Rows, each followed by one of two labels for a hidden trait (new trait and labels in each part):
(in the rows, 100 means zero)
[113 118  99  69 123 135  96  97  91  98 112  89 123  79 115  86  89 150
 105 118 110 111  90 100 135 121  76  98 122  72  87 114  85 104  76  76
  62  76  98 136 121 166  90  83  67 100 111  94 130  91  82 132 102 121
 117 121 106  95 122  97  70  47  68  75 122 130 105  83 105 106]	(54)
[ 63 103  92 140  71  98  97 110 114  97 161 108  75 143  86 117 111  45
  90 102  85  95 137 103  30  91 121  99  68 157 108  79 109  74 125 131
 143 118  89  64  91  30 113 111 110  94  84 114  79 114 112  77 102  63
  68  93  79 116  70 103 106 126 104 115  74 129  98 128  99  98]	(52)
[100 113  89 102  94 131  96 109 105 102 134 112  87  99 106 106 106  92
  95 118  90 102 114 100  91 112  96 103  96 137 103  84  91  80 107 115
 107  99  93  88 100  88 100  91  84  94 102 102 106 103  97  99 100  97
  81 103  81 103  94 101  79  86  84  99  97 162  99 107 100 104]	(54)
[ 81 110  89 107  93 137  97 110 110 104 135 116  83 104 108 111 108  84
  95 110  90 100 117  99  81 107  99 104  90 151 110  80  93  72 107 109
  99 104  95  81  97  69 108  90  92  92  99 106  96 106  99  95 100  89
  72  95  78 103  90 103  80  89  81 105  86 165  97 108  99 104]	(54)
[ 78  97  90 111  93 120  97 110 110 103 140 114  78 108 103 111 108  71
  95 110  89  98 122  99  70 107 102 104  85 148 107  78  93  75 108 121
 119 108  94  74  93  59 111  94  99  92  98 107  91 109 102  86  99  89
  72  91  78 105  89 103  87 112  90 110  89 161  94 110 100 104]	(52)
[ 96 112  92  94 104 130  96 110 106 101 128 108  97  93 107 106 103  95
  99 116 100 104 111  98  96 107  93 100 102 126  98  84  89  86  96 101
  99  97  98 106 105  94  95  89  81  95 103  99 101 103  96 103 101  98
  91  99  86 103  96 101  75  73  92  88  97 155  98 104 102 104]	(54)
[108 114  96  83 104 130  95 104 100  97 112  98  98  93 107  98 100 111
 101 123  97 107 110 100 104 108  89  99 105  88  96  98  90  92  92  97
  87  94  94 106 107 107  93  90  71  93 102  96 120  95  93 112 101 102
  95 112  96 104 102  98  73  82  77  75 106 146 102  97 102 104]	(54)
[ 61 104  89 136  72 101  99 110 120 101 157 113  76 137  95 125 113  41
  91  97  89  93 127 101  41  99 118 100  71 159 108  81 108  77 123 122
 148 115  91  66  83  28 117 108 116  95  87 116  74 122 112  62 103  63
  72  87  81 112  72 105  98 120 112 115  70 132  97 123  99  97]	(52)
[ 93 114  88  88  97 134  96 106 108 102 130 110  92  99 110  95 105  99
  96 117  96 102 110 100  91 114  90 102 102 133 102  87  90  77 102 102
 101  94  96  97 105  98 100  87  86  92 103 103 103 105  93 103 102  99
  88 106  83 103  95  98  81  75  84  92  91 155 100 104 101 103]	(54)
[ 66 104  87 132  79 110  99 111 120 104 150 118  74 124  95 122 115  49
  92  99  89  96 140 100  55  98 115 102  76 177 106  71 110  76 116 124
 140 113  93  80  84  38 117 104 112  95  90 113  72 123 111  66 103  73
  60  84  78 108  70 107  96 122 106 116  80 150  97 118  98 100]	(52)
[118 133  98  67 120 124  95  96  89  96  87  88 117  87 117  86  90 141
 102 119 108 110  95 101 131 128  69 100 120  84  91 109  88 103  78  79
  47  76  94 121 123 166  90  81  67  96 109  94 131  88  81 140 102 127
 114 130 100  96 129  96  72  34  68  68 117 122 106  84 104 107]	(54)
[ 78 102  92 121  86 106  98 112 111 101 138 111  72 112  96 117 109  44
  96 107  87  98 126  99  56  93 114 100  81 154 106  79  99  75 114 119
 128 116  97  75  89  50 108  99 103  96  96 106  88 112 108  81  99  79
  71  80  83 107  76 104  91 121 102 106  77 142  94 112  99 101]	(52)
[108 115  96  77 110 135  96 105 101  98 103  99  98  88 109  98 100 116
 102 120 104 109 104  99  94 116  82  98 114 115  92 103  84  83  83  83
  84  89  97 115 113 138  92  87  72  98 104  97 116  99  91 114 103 109
 103 113  97 101 107 100  68  60  81  76 113 146 103  94 104 103]	(54)
[ 97 114  92  88 100 130  94 103  95  98 115 102  96  96 106 103 102 106
  99 124  94 105 113 100  99 112  89 101 101 118 103  98  88  86  98 102
  98  96  93  99 107 107  96  90  73  94 103  99 116  90  90 112 101 100
  88 110  74 105 116  98  76  82  80  87 104 150 102 106 102 104]	(54)
[ 92 111  91 104  96 127  97 109 108 102 128 111  86 101 105 106 106  82
  98 111  89 102 109  99  77 103  98 102  89 131 103  87  91  77 105 111
 105 105  96  89  99  83 103  91  81  95 100 102 101 103  94  99 100  95
  82 100  84 102  93 102  79  88  98  98  92 163  98 105 100 104]	(54)
[100 115  94  87 100 128  94 104  99  96 109  99 104  96 109 102 100 118
  99 123  99 107 109 100 110 115  86 100 108 105  98  99  88  92  92  98
  77  91  92 109 110 105  90  92  71  95 104 101 121  94  92 113 101 104
  92 118  91 103 107  97  77  68  70  73 109 147 104 101 103 105]	(54)
[ 86 108  92 111  92 125  96 108 108 101 131 110  83 103 102 108 106  70
  97 110  88 102 118  99  74 100 106 102  89 157 106  91  92  75 105 119
 120 108  95  93  89  66 105  96  89  93  97 104  99 104 102  94  98  81
  76  92  80 104  90 102  85 104  95  99  89 137  95 107 100 104]	(52)
